Here is a tiny trained network, its code and every weight. The questions are about switching its units off for an input and a target symbol, where a switched-off unit gives its printed mean instead of its output.

import numpy as np


def w(rows, s, z=0):
    codes = np.array(rows[::2]) - 128.0
    scale = np.full(codes.shape[1], s)
    scale[-1] = z or s
    return codes * scale


def f(y):
    return np.maximum(y, 0)


def softmax(a):
    e = np.exp(a - a.max(-1, keepdims=True))
    return e / e.sum(-1, keepdims=True)


def log_softmax(a):
    a = a - a.max(-1, keepdims=True)
    return a - np.log(np.exp(a).sum(-1, keepdims=True))


def net(x, mask):
    ids = ['ΛΠΣΦΩβδεζηθξτ'.index(c) for c in x.split()]
    T = len(ids)
    res = E[ids] + P[:T]
    u = 0
    for l in range(2):
        r = res
        for j in range(3):
            rows = slice(4 * j, 4 * j + 4)
            q, k, v = (r @ M[l][rows].T for M in (Q, K, V))
            z = softmax(np.where(np.tri(T) > 0, q @ k.T / 4**0.5, -1e9)) @ v
            o = O[l][rows]
            res = res + np.where(mask[u + j], z, o[:, -1]) @ o[:, :-1]
        u += 3
        y = f(res @ A[l][:, :-1].T + A[l][:, -1])
        res = res + np.where(mask[u : u + 16], y, B[l][:, -1]) @ B[l][:, :-1]
        u += 16
    return log_softmax(res[-1] @ U[:, :-1].T + U[:, -1])


Q, K, V, O, A, B = {}, {}, {}, {}, {}, {}
E = w([
[124,133,119,162],'Λ',
[111,95,118,214],'Π',
[195,92,116,234],'Σ',
[119,130,153,131],'Φ',
[167,135,40,156],'Ω',
[168,95,101,82],'β',
[46,168,150,168],'δ',
[117,61,135,129],'ε',
[77,94,217,147],'ζ',
[97,169,210,95],'η',
[158,5,198,125],'θ',
[140,159,104,114],'ξ',
[117,173,58,179],'τ',
],0.02)
P = w([
[143,163,198,253],'0',
[127,135,181,235],'1',
[123,138,169,204],'2',
[97,134,164,183],'3',
[84,125,146,154],'4',
[64,119,134,122],'5',
[35,139,137,91],'6',
[19,138,115,75],'7',
[3,147,137,38],'8',
],0.0036)
Q[0] = w([
[163,208,41,122],'0.h1',
[87,231,56,121],'0.h1',
[151,202,118,109],'0.h1',
[102,142,34,132],'0.h1',
[152,128,211,183],'0.h2',
[159,155,124,81],'0.h2',
[119,116,150,42],'0.h2',
[117,104,182,145],'0.h2',
[110,128,48,105],'0.h3',
[128,143,196,141],'0.h3',
[89,129,10,96],'0.h3',
[137,134,92,132],'0.h3',
],0.013)
K[0] = w([
[122,166,5,157],'0.h1',
[36,195,55,179],'0.h1',
[124,172,100,171],'0.h1',
[77,99,65,159],'0.h1',
[138,98,128,117],'0.h2',
[139,154,104,150],'0.h2',
[99,150,127,137],'0.h2',
[107,118,125,91],'0.h2',
[173,134,123,182],'0.h3',
[99,135,140,78],'0.h3',
[212,93,82,184],'0.h3',
[145,109,128,128],'0.h3',
],0.016)
V[0] = w([
[58,71,112,44],'0.h1',
[168,166,143,125],'0.h1',
[169,101,188,100],'0.h1',
[106,137,23,181],'0.h1',
[189,104,164,110],'0.h2',
[164,46,56,80],'0.h2',
[232,255,139,174],'0.h2',
[94,143,177,169],'0.h2',
[128,123,128,122],'0.h3',
[103,78,43,167],'0.h3',
[115,122,135,126],'0.h3',
[193,160,140,160],'0.h3',
],0.0049)
O[0] = w([
[17,60,48,116,142],'0.h1',
[121,156,193,159,92],'0.h1',
[32,84,112,152,210],'0.h1',
[185,216,152,70,35],'0.h1',
[167,179,66,248,188],'0.h2',
[79,140,174,96,131],'0.h2',
[111,138,228,147,3],'0.h2',
[183,174,151,144,183],'0.h2',
[126,94,111,139,125],'0.h3',
[125,34,3,91,108],'0.h3',
[98,98,106,135,142],'0.h3',
[153,120,53,138,118],'0.h3',
],0.0034,0.0044)
A[0] = w([
[177,171,145,174,123],'0.n1',
[111,99,93,204,126],'0.n2',
[232,161,126,163,144],'0.n3',
[109,167,97,143,143],'0.n4',
[108,75,224,141,109],'0.n5',
[130,177,176,166,98],'0.n6',
[69,194,61,163,5],'0.n7',
[72,225,45,166,134],'0.n8',
[112,45,135,117,109],'0.n9',
[164,151,103,133,171],'0.n10',
[91,124,160,79,122],'0.n11',
[162,90,43,180,136],'0.n12',
[225,106,104,177,126],'0.n13',
[255,103,59,100,97],'0.n14',
[98,198,21,137,152],'0.n15',
[69,69,98,183,134],'0.n16',
],0.0091,0.018)
B[0] = w([
[131,112,169,150,148],'0.n1',
[140,145,165,130,208],'0.n2',
[140,110,118,144,164],'0.n3',
[131,134,119,104,167],'0.n4',
[148,110,132,117,221],'0.n5',
[131,148,172,138,140],'0.n6',
[86,151,250,160,128],'0.n7',
[144,155,157,110,194],'0.n8',
[157,129,156,125,202],'0.n9',
[160,96,140,106,183],'0.n10',
[110,102,137,131,147],'0.n11',
[135,152,163,135,204],'0.n12',
[115,154,153,134,177],'0.n13',
[91,162,140,159,145],'0.n14',
[143,151,163,113,192],'0.n15',
[119,134,162,117,254],'0.n16',
],0.019,0.0084)
Q[1] = w([
[162,80,23,129],'1.h1',
[103,27,141,95],'1.h1',
[182,5,132,142],'1.h1',
[205,165,114,175],'1.h1',
[133,128,190,48],'1.h2',
[111,107,97,119],'1.h2',
[116,122,94,176],'1.h2',
[99,147,102,145],'1.h2',
[168,148,209,86],'1.h3',
[194,111,171,61],'1.h3',
[155,164,171,137],'1.h3',
[186,97,229,117],'1.h3',
],0.013)
K[1] = w([
[213,126,144,120],'1.h1',
[108,30,133,124],'1.h1',
[180,6,226,63],'1.h1',
[166,104,130,216],'1.h1',
[155,114,123,49],'1.h2',
[133,129,108,172],'1.h2',
[107,135,126,182],'1.h2',
[128,124,138,196],'1.h2',
[76,67,138,48],'1.h3',
[72,68,134,64],'1.h3',
[104,138,132,8],'1.h3',
[117,120,179,12],'1.h3',
],0.014)
V[1] = w([
[182,136,126,148],'1.h1',
[183,126,165,45],'1.h1',
[213,73,180,57],'1.h1',
[96,134,126,147],'1.h1',
[195,158,140,107],'1.h2',
[59,171,76,84],'1.h2',
[118,243,108,92],'1.h2',
[27,140,168,180],'1.h2',
[44,104,114,250],'1.h3',
[107,2,70,159],'1.h3',
[55,151,156,97],'1.h3',
[87,111,128,23],'1.h3',
],0.0087)
O[1] = w([
[127,113,105,119,140],'1.h1',
[107,165,45,159,196],'1.h1',
[110,112,71,151,230],'1.h1',
[138,152,152,125,117],'1.h1',
[153,157,118,163,172],'1.h2',
[130,147,143,47,6],'1.h2',
[161,187,163,132,58],'1.h2',
[40,128,163,141,123],'1.h2',
[137,66,196,164,86],'1.h3',
[117,71,81,245,114],'1.h3',
[102,122,254,131,128],'1.h3',
[97,119,105,182,126],'1.h3',
],0.0085,0.021)
A[1] = w([
[24,127,125,161,107],'1.n1',
[170,113,126,120,208],'1.n2',
[139,203,152,179,55],'1.n3',
[88,46,115,49,5],'1.n4',
[141,154,247,127,147],'1.n5',
[254,197,109,163,125],'1.n6',
[129,143,68,189,98],'1.n7',
[108,71,72,89,175],'1.n8',
[140,53,159,50,148],'1.n9',
[131,180,68,70,89],'1.n10',
[59,157,71,205,105],'1.n11',
[71,102,173,201,168],'1.n12',
[161,179,182,47,59],'1.n13',
[212,138,185,68,81],'1.n14',
[77,199,68,124,115],'1.n15',
[191,58,47,153,61],'1.n16',
],0.0074,0.017)
B[1] = w([
[116,157,197,97,168],'1.n1',
[86,135,54,89,201],'1.n2',
[76,112,100,247,157],'1.n3',
[200,137,30,128,128],'1.n4',
[141,122,99,61,205],'1.n5',
[138,68,168,78,186],'1.n6',
[165,118,190,119,180],'1.n7',
[109,175,57,111,186],'1.n8',
[34,196,112,223,133],'1.n9',
[140,86,254,96,136],'1.n10',
[151,167,188,131,198],'1.n11',
[104,96,125,87,252],'1.n12',
[128,92,64,209,152],'1.n13',
[134,149,136,225,149],'1.n14',
[161,133,78,239,148],'1.n15',
[183,140,199,143,184],'1.n16',
],0.0089,0.017)
U = w([
[161,139,120,99,197],'Λ',
[115,146,205,125,163],'Π',
[145,95,223,173,5],'Σ',
[73,148,72,117,190],'Φ',
[170,145,161,172,122],'Ω',
[137,166,48,124,126],'β',
[100,220,143,153,141],'δ',
[64,116,108,250,146],'ε',
[68,92,177,133,92],'ζ',
[99,136,140,89,144],'η',
[137,56,101,164,110],'θ',
[169,122,157,78,126],'ξ',
[178,146,167,165,49],'τ',
],0.012)

Each question gives the input, a string of symbols that net reads in full, and the target symbol t.
The units are the heads (4 rows each of Q, K, V and O) and the neurons (one row each of A and B). Each row of codes is followed by its name. A weight is (code - 128) times the scale printed after its matrix; where a second scale follows, it is the last column's (O, A, B and U).
mask holds one flag per unit, layer by layer, with each layer's heads first. A switched-off unit (its flag False) gives its mean, the last column of its rows in O or B, instead of its output. The means were averaged over made-up inputs and are rounded, as every weight is.
A unit's drop is (log p(t) with every unit on - log p(t) with that unit switched off) / (log p(t) with every unit on - log p(t) with every unit switched off).
The circuit of an input: a set's keep is (log p(t) with only the set's units on - log p(t) with every unit switched off) / (log p(t) with every unit on - log p(t) with every unit switched off). Starting from the 12 units with the biggest drops (on a tie, the unit counted first), units are removed one at a time, each time the one whose removal leaves the highest keep (on an exact tie, the one counted first), for as long as the keep stays at least 0.8.
units of the circuit, in order: the units of the circuit, biggest drop first
most important unit: the unit with the biggest drop
k most important neurons: the k neurons with the biggest drops, biggest first
top k neurons in layer l: the k neurons of layer l with the biggest drops, biggest first
which heads matter: for each layer, one digit per head in row order, 1 if its drop is at least 0.15 and else 0, layers parted by /
input δ Λ θ Φ ξ, target ξ: most important unit => 1.h2
input ε Σ ζ ε, target ζ: 2 most important neurons => [0.n5 0.n10]
input Φ η Σ, target Π: which heads matter => 000 / 011
input Ω θ Φ θ Φ, target Φ: which heads matter => 110 / 100
input β Φ θ δ τ, target Ω: 2 most important neurons => [0.n8 0.n15]
input θ Λ θ Λ β Π δ, target δ: units of the circuit, in order => [0.n8 1.h3]
input δ τ Π δ ζ ε θ, target ε: units of the circuit, in order => [1.n5 1.n6 0.h1]
input ξ θ Ω, target Ω: which heads matter => 000 / 000
input Π δ ζ Ω θ θ Φ, target ε: top 4 neurons in layer 1 => [1.n5 1.n6 1.n15 1.n2]
input Σ θ ε Π δ Φ ζ Π, target ζ: which heads matter => 000 / 001
input ε Π θ θ Π δ θ θ β, target ε: top 2 neurons in layer 1 => [1.n15 1.n5]
input θ θ Ω ζ, target ζ: top 2 neurons in layer 0 => [0.n14 0.n10]
input η θ ζ θ ε Ω θ τ, target τ: 4 most important neurons => [1.n6 0.n15 0.n8 0.n10]
input θ Σ Ω Π Π Π θ Φ ε, target ε: which heads matter => 000 / 101
input Ω Ω ζ Ω δ, target δ: units of the circuit, in order => [1.h2]
input Π Ω δ Ω θ Π Λ ζ, target ζ: which heads matter => 100 / 101
input Φ θ θ Σ θ Ω, target ε: which heads matter => 001 / 011
input θ θ θ τ, target Ω: 2 most important neurons => [1.n6 0.n10]
input Π η ξ, target Λ: which heads matter => 000 / 010
input τ θ Π β, target β: 2 most important neurons => [1.n8 0.n10]
input Π Π Σ Φ δ δ β, target δ: most important unit => 0.n14
input ζ Π β θ, target ε: 3 most important neurons => [0.n14 1.n5 1.n6]
input ζ ε β ξ θ Ω, target Ω: 3 most important neurons => [0.n10 1.n6 0.n15]
input ε Π η θ Φ Φ δ Π, target Π: top 2 neurons in layer 0 => [0.n5 0.n10]
input Φ δ Π δ δ ε, target Φ: 2 most important neurons => [1.n16 1.n3]
input ζ ε δ β, target Φ: top 3 neurons in layer 1 => [1.n16 1.n11 1.n7]
input Π Π Π δ Π, target δ: most important neuron => [1.n14]
